Below is a small trained network, with its code and all its weights. Each question gives an input and a class and asks what happens when units are switched off, that is, made to give their printed mean instead of their output.

import numpy as np


def w(rows, s, z=0):
    codes = np.array(rows[::2]) - 128.0
    scale = np.full(codes.shape[1], s)
    scale[-1] = z or s
    return codes * scale


def f(y):
    return y / 2 * (1 + np.tanh(0.7978845608 * (y + 0.044715 * y**3)))


def log_softmax(a):
    a = a - a.max(-1, keepdims=True)
    return a - np.log(np.exp(a).sum(-1, keepdims=True))


def net(x, mask):
    res = np.array(x, float).reshape(1, 7) / 4 @ E
    y = f(res @ A[0][:, :-1].T + A[0][:, -1])
    res = res + np.where(mask, y, B[0][:, -1]) @ B[0][:, :-1]
    return log_softmax(res[-1] @ U[:, :-1].T + U[:, -1])


A, B = {}, {}
E = w([
[125,128,129,129],'x0',
[55,247,118,110],'x1',
[129,127,129,127],'x2',
[86,108,254,226],'x3',
[208,168,138,236],'x4',
[74,103,62,234],'x5',
[126,130,124,132],'x6',
],0.0073)
A[0] = w([
[77,75,155,92,41],'N1',
[213,174,134,165,153],'N2',
[92,218,88,135,32],'N3',
[152,39,129,123,8],'N4',
[181,156,114,174,122],'N5',
[156,51,129,124,2],'N6',
[174,131,136,159,19],'N7',
[158,7,93,141,113],'N8',
[167,166,82,96,149],'N9',
[197,133,196,72,234],'N10',
[174,51,108,141,84],'N11',
[143,37,130,122,59],'N12',
[77,84,95,184,185],'N13',
[92,125,95,184,81],'N14',
[195,209,133,176,56],'N15',
[100,140,189,146,112],'N16',
[84,87,89,154,208],'N17',
[79,129,198,143,2],'N18',
[147,113,124,136,53],'N19',
[150,131,81,94,33],'N20',
[141,68,86,243,126],'N21',
[166,170,63,120,73],'N22',
[191,157,157,141,73],'N23',
[77,132,18,168,162],'N24',
[142,148,73,120,114],'N25',
[144,132,76,100,54],'N26',
[88,199,111,154,119],'N27',
[63,90,175,160,126],'N28',
[123,101,195,167,67],'N29',
[172,82,130,134,22],'N30',
[132,128,107,149,138],'N31',
[203,80,22,107,115],'N32',
[120,90,37,85,71],'N33',
[195,171,101,191,21],'N34',
[182,85,123,142,94],'N35',
[84,199,124,139,59],'N36',
[115,159,212,176,44],'N37',
[119,161,62,189,180],'N38',
[118,45,32,189,84],'N39',
[159,158,62,116,42],'N40',
[153,52,137,137,81],'N41',
[173,64,123,136,64],'N42',
],0.011,0.004)
B[0] = w([
[74,74,98,110,152],'N1',
[83,72,162,35,212],'N2',
[77,170,175,136,175],'N3',
[77,206,63,153,154],'N4',
[60,38,119,55,181],'N5',
[52,205,76,160,146],'N6',
[32,105,49,117,139],'N7',
[97,218,153,151,214],'N8',
[118,122,255,208,200],'N9',
[199,142,255,92,254],'N10',
[90,188,124,136,179],'N11',
[55,188,106,116,163],'N12',
[200,152,224,33,211],'N13',
[160,152,182,108,166],'N14',
[17,93,81,26,189],'N15',
[155,114,144,213,175],'N16',
[181,114,194,44,194],'N17',
[90,102,127,232,160],'N18',
[115,142,104,129,118],'N19',
[99,101,178,200,156],'N20',
[128,131,149,80,254],'N21',
[87,59,163,251,175],'N22',
[111,132,131,33,160],'N23',
[151,129,187,89,227],'N24',
[153,130,170,244,164],'N25',
[127,115,135,207,158],'N26',
[101,182,143,92,180],'N27',
[124,62,152,171,197],'N28',
[153,124,131,204,188],'N29',
[79,203,47,158,140],'N30',
[131,90,154,92,141],'N31',
[112,110,213,182,241],'N32',
[99,60,149,165,206],'N33',
[38,80,113,140,179],'N34',
[68,188,100,93,165],'N35',
[146,220,40,140,163],'N36',
[145,113,118,197,202],'N37',
[167,148,188,70,207],'N38',
[198,134,172,93,216],'N39',
[116,106,121,255,164],'N40',
[104,218,116,153,167],'N41',
[80,202,118,154,162],'N42',
],0.0051,0.0065)
U = w([
[143,127,128,105,242],'0',
[96,236,105,130,69],'1',
[152,116,131,105,208],'2',
[133,76,132,189,60],'3',
[202,140,175,58,4],'4',
[147,115,116,99,209],'5',
[37,36,100,55,74],'6',
[236,124,4,125,101],'7',
],0.014,0.011)

Each question gives the input, the list of numbers given to net, and the class t.
The units are the neurons (one row each of A and B). Each row of codes is followed by its name. A weight is (code - 128) times the scale printed after its matrix; where a second scale follows, it is the last column's (A, B and U).
mask holds one flag per neuron, in row order. A switched-off neuron (its flag False) gives its mean, the last column of its row in B, instead of its output. The means were averaged over made-up inputs and are rounded, as every weight is.
A unit's drop is (log p(t) with every unit on - log p(t) with that unit switched off) / (log p(t) with every unit on - log p(t) with every unit switched off).
The circuit of an input: a set's keep is (log p(t) with only the set's units on - log p(t) with every unit switched off) / (log p(t) with every unit on - log p(t) with every unit switched off). Starting from the 12 units with the biggest drops (on a tie, the unit counted first), units are removed one at a time, each time the one whose removal leaves the highest keep (on an exact tie, the one counted first), for as long as the keep stays at least 0.8.
units of the circuit, in order: the units of the circuit, biggest drop first
most important unit: the unit with the biggest drop
k most important neurons: the k neurons with the biggest drops, biggest first
drop when u is switched off: that unit's drop, to one decimal
input [-2,-7,8,8,8,4,-3], class 2: units of the circuit, in order : N21
input [-4,-2,-7,-7,6,8,-2], class 4: units of the circuit, in order : N39, N38
input [2,-6,-6,-4,-7,8,2], class 4: units of the circuit, in order : N39, N13
input [2,5,4,-8,5,7,8], class 3: units of the circuit, in order : N22, N40
input [-2,-2,3,5,-5,6,1], class 4: 2 most important neurons : N13, N17
input [-4,4,5,7,-7,-6,-7], class 3: 2 most important neurons : N18, N16
input [4,2,-7,6,-8,8,-1], class 4: 2 most important neurons : N13, N17
input [-2,-4,6,-2,8,8,0], class 4: 2 most important neurons : N39, N13
input [0,7,-3,7,4,8,4], class 4: 2 most important neurons : N13, N38
input [-5,-3,6,-7,-5,7,-7], class 3: 2 most important neurons : N33, N32
input [1,0,-2,-1,1,5,1], class 4: drop when N8 is switched off : 0.0
input [-6,2,-3,8,-8,-1,5], class 3: drop when N16 is switched off : 0.2
input [1,-3,-4,-1,5,8,3], class 4: drop when N13 is switched off : 0.1
input [6,-4,6,-7,0,8,-7], class 4: most important unit : N39
input [4,-5,4,4,-3,7,5], class 4: drop when N39 is switched off : 0.2
